Here is a tiny trained network, its code and every weight. The questions are about switching its units off for an input and a class, where a switched-off unit gives its printed mean instead of its output.

import numpy as np


def w(rows, s, z=0):
    codes = np.array(rows[::2]) - 128.0
    scale = np.full(codes.shape[1], s)
    scale[-1] = z or s
    return codes * scale


def norm(h):
    return h / np.sqrt((h * h).mean(-1, keepdims=True) + 1e-5)


def f(y):
    return np.maximum(y, 0)


def log_softmax(a):
    a = a - a.max(-1, keepdims=True)
    return a - np.log(np.exp(a).sum(-1, keepdims=True))


def net(x, mask):
    res = np.array(x, float).reshape(1, 4) / 4 @ E
    u = 0
    for l in range(4):
        y = f(norm(res) @ A[l][:, :-1].T + A[l][:, -1])
        res = res + np.where(mask[u : u + 7], y, B[l][:, -1]) @ B[l][:, :-1]
        u += 7
    return log_softmax(norm(res)[-1] @ U[:, :-1].T + U[:, -1])


A, B = {}, {}
E = w([
[181,94,54,86,191,108,176,31,95,195],'x0',
[130,64,103,93,172,156,145,254,106,144],'x1',
[124,106,179,238,179,185,80,114,71,191],'x2',
[186,90,217,147,33,69,187,145,100,192],'x3',
],0.0032)
A[0] = w([
[145,50,116,110,187,199,161,255,137,156,4],'0.n0',
[87,152,99,66,199,174,95,102,196,77,131],'0.n1',
[112,113,70,89,49,30,196,141,144,102,101],'0.n2',
[96,108,225,132,117,111,33,129,151,79,187],'0.n3',
[158,121,75,107,152,138,93,47,103,196,193],'0.n4',
[214,205,111,110,155,134,135,136,165,201,64],'0.n5',
[122,77,182,165,61,70,198,155,140,190,10],'0.n6',
],0.003)
B[0] = w([
[61,140,116,99,135,4,112,173,64,184,193],'0.n0',
[217,127,255,82,173,81,93,153,105,154,225],'0.n1',
[161,170,155,221,212,98,180,184,133,127,225],'0.n2',
[112,5,95,123,130,123,204,90,94,104,241],'0.n3',
[97,50,151,167,79,138,154,180,104,47,252],'0.n4',
[83,45,159,122,87,146,152,124,141,104,140],'0.n5',
[184,111,194,46,190,125,53,126,100,102,180],'0.n6',
],0.0038,0.0028)
A[1] = w([
[71,141,122,210,129,248,102,116,97,177,4],'1.n0',
[138,215,130,167,77,112,59,2,139,114,11],'1.n1',
[175,99,12,88,191,145,176,38,101,190,58],'1.n2',
[38,175,167,139,67,196,80,201,168,61,52],'1.n3',
[132,154,114,176,73,145,138,29,178,94,16],'1.n4',
[60,170,37,81,207,199,43,108,176,78,42],'1.n5',
[89,143,58,159,186,164,52,115,123,112,124],'1.n6',
],0.0044,0.002)
B[1] = w([
[143,164,102,165,143,126,168,110,179,141,203],'1.n0',
[64,125,145,78,133,69,135,211,98,200,220],'1.n1',
[52,61,168,172,3,192,97,143,165,84,254],'1.n2',
[107,33,84,146,52,162,147,57,116,124,236],'1.n3',
[51,130,136,58,142,79,109,185,94,171,205],'1.n4',
[215,137,224,89,79,126,104,161,120,131,232],'1.n5',
[166,131,192,116,107,114,132,154,134,141,212],'1.n6',
],0.006,0.0023)
A[2] = w([
[11,150,111,82,150,82,146,124,77,158,85],'2.n0',
[98,68,113,131,149,58,146,191,122,75,172],'2.n1',
[181,98,137,209,240,120,132,92,15,211,98],'2.n2',
[95,221,119,111,213,70,122,196,45,74,122],'2.n3',
[134,92,143,192,162,70,180,113,46,4,113],'2.n4',
[200,219,31,59,113,112,151,167,229,15,7],'2.n5',
[138,222,26,24,60,91,200,124,242,73,4],'2.n6',
],0.0031,0.0014)
B[2] = w([
[104,147,181,153,236,59,127,143,81,138,177],'2.n0',
[107,167,95,126,175,143,113,32,110,106,254],'2.n1',
[123,203,103,118,143,132,128,111,237,79,193],'2.n2',
[93,52,127,132,134,138,155,81,100,118,178],'2.n3',
[115,118,112,80,223,177,111,33,100,84,199],'2.n4',
[164,176,60,210,175,187,226,119,230,141,169],'2.n5',
[112,179,93,184,76,192,185,161,243,253,173],'2.n6',
],0.0043,0.0032)
A[3] = w([
[138,156,117,225,149,161,84,129,152,193,85],'3.n0',
[141,101,156,139,173,138,95,141,117,121,151],'3.n1',
[127,105,50,106,150,158,115,199,102,144,73],'3.n2',
[119,96,116,110,73,140,127,106,124,104,104],'3.n3',
[163,149,168,155,118,149,136,134,104,159,124],'3.n4',
[113,123,60,106,138,125,112,183,88,165,7],'3.n5',
[254,128,178,94,84,99,131,119,91,153,12],'3.n6',
],0.0072,0.002)
B[3] = w([
[120,141,51,62,90,99,243,174,194,147,201],'3.n0',
[150,179,81,96,128,103,126,58,143,73,234],'3.n1',
[97,176,255,138,69,18,118,64,99,212,192],'3.n2',
[141,96,96,208,115,171,95,131,94,144,235],'3.n3',
[172,157,103,71,127,131,138,171,160,84,191],'3.n4',
[19,171,188,85,138,56,119,108,87,170,169],'3.n5',
[164,166,169,77,165,208,7,188,182,39,252],'3.n6',
],0.0051,0.0031)
U = w([
[223,148,200,71,128,155,53,169,154,61,159],'0',
[53,144,188,89,126,12,139,134,79,204,163],'1',
[90,4,98,196,37,189,142,94,102,94,147],'2',
[153,182,41,130,121,131,255,147,221,150,161],'3',
[146,163,58,138,241,129,129,49,74,92,118],'4',
[172,166,18,170,159,161,76,159,67,213,3],'5',
[185,182,71,167,143,174,110,127,77,229,19],'6',
[158,164,61,183,160,139,90,151,99,171,23],'7',
],0.0097,0.0058)

Each question gives the input, the list of numbers given to net, and the class t.
The units are the neurons (one row each of A and B). Each row of codes is followed by its name. A weight is (code - 128) times the scale printed after its matrix; where a second scale follows, it is the last column's (A, B and U).
mask holds one flag per neuron, layer by layer. A switched-off neuron (its flag False) gives its mean, the last column of its row in B, instead of its output. The means were averaged over made-up inputs and are rounded, as every weight is.
A unit's drop is (log p(t) with every unit on - log p(t) with that unit switched off) / (log p(t) with every unit on - log p(t) with every unit switched off).
The circuit of an input: a set's keep is (log p(t) with only the set's units on - log p(t) with every unit switched off) / (log p(t) with every unit on - log p(t) with every unit switched off). Starting from the 12 units with the biggest drops (on a tie, the unit counted first), units are removed one at a time, each time the one whose removal leaves the highest keep (on an exact tie, the one counted first), for as long as the keep stays at least 0.8.
units of the circuit, in order: the units of the circuit, biggest drop first
unit that matters most: the unit with the biggest drop
k most important neurons: the k neurons with the biggest drops, biggest first
k most important neurons of layer l: the k neurons of layer l with the biggest drops, biggest first
input [1,4,-5,4], class 3: 3 most important neurons -> [1.n5 1.n1 0.n1]
input [-7,-3,-8,-4], class 3: units of the circuit, in order -> [2.n6]
input [-7,5,6,6], class 2: 4 most important neurons -> [0.n1 1.n5 3.n6 1.n3]
input [8,5,-7,7], class 2: 2 most important neurons -> [1.n2 0.n1]
input [-6,6,-6,-1], class 1: units of the circuit, in order -> [3.n2 1.n2 1.n5]
input [-2,-1,1,0], class 4: 2 most important neurons -> [0.n3 1.n2]
input [8,8,5,-1], class 1: 2 most important neurons -> [0.n0 3.n2]
input [-6,-8,8,3], class 1: units of the circuit, in order -> [1.n1 0.n4]
input [-6,6,5,0], class 1: 3 most important neurons -> [0.n0 1.n2 3.n2]
input [-4,5,4,-4], class 1: 3 most important neurons -> [0.n0 3.n2 3.n6]
input [-3,1,2,1], class 4: 2 most important neurons -> [0.n3 1.n2]
input [2,3,-6,6], class 0: 2 most important neurons -> [3.n6 0.n6]
input [-5,-5,-6,-5], class 3: 2 most important neurons of layer 3 -> [3.n6 3.n2]
input [1,-3,-4,-1], class 3: most important neuron -> [2.n6]
input [-6,8,8,-1], class 1: units of the circuit, in order -> [0.n0 3.n2]
input [-7,8,-6,0], class 1: 2 most important neurons of layer 0 -> [0.n0 0.n4]
input [7,3,8,5], class 3: units of the circuit, in order -> [3.n0 2.n2]
input [-7,-6,0,5], class 2: 3 most important neurons of layer 3 -> [3.n3 3.n2 3.n5]
input [4,-8,-7,-8], class 0: 2 most important neurons -> [1.n5 0.n1]
input [7,3,1,-8], class 0: unit that matters most -> 1.n5
input [6,-3,7,0], class 3: 3 most important neurons -> [3.n0 1.n0 0.n3]
input [8,8,-8,8], class 0: 3 most important neurons -> [3.n6 1.n1 1.n4]
input [5,1,4,4], class 2: 3 most important neurons of layer 1 -> [1.n5 1.n2 1.n6]
input [-5,1,0,4], class 2: 2 most important neurons -> [0.n1 1.n5]
input [3,-7,-3,-7], class 0: 2 most important neurons -> [1.n5 3.n6]
input [1,3,-8,6], class 3: 2 most important neurons of layer 2 -> [2.n5 2.n6]
input [-1,5,5,-8], class 0: units of the circuit, in order -> [1.n5]
input [-3,8,-8,-4], class 1: 2 most important neurons of layer 0 -> [0.n0 0.n1]
input [-2,6,5,-5], class 1: 2 most important neurons of layer 3 -> [3.n2 3.n6]
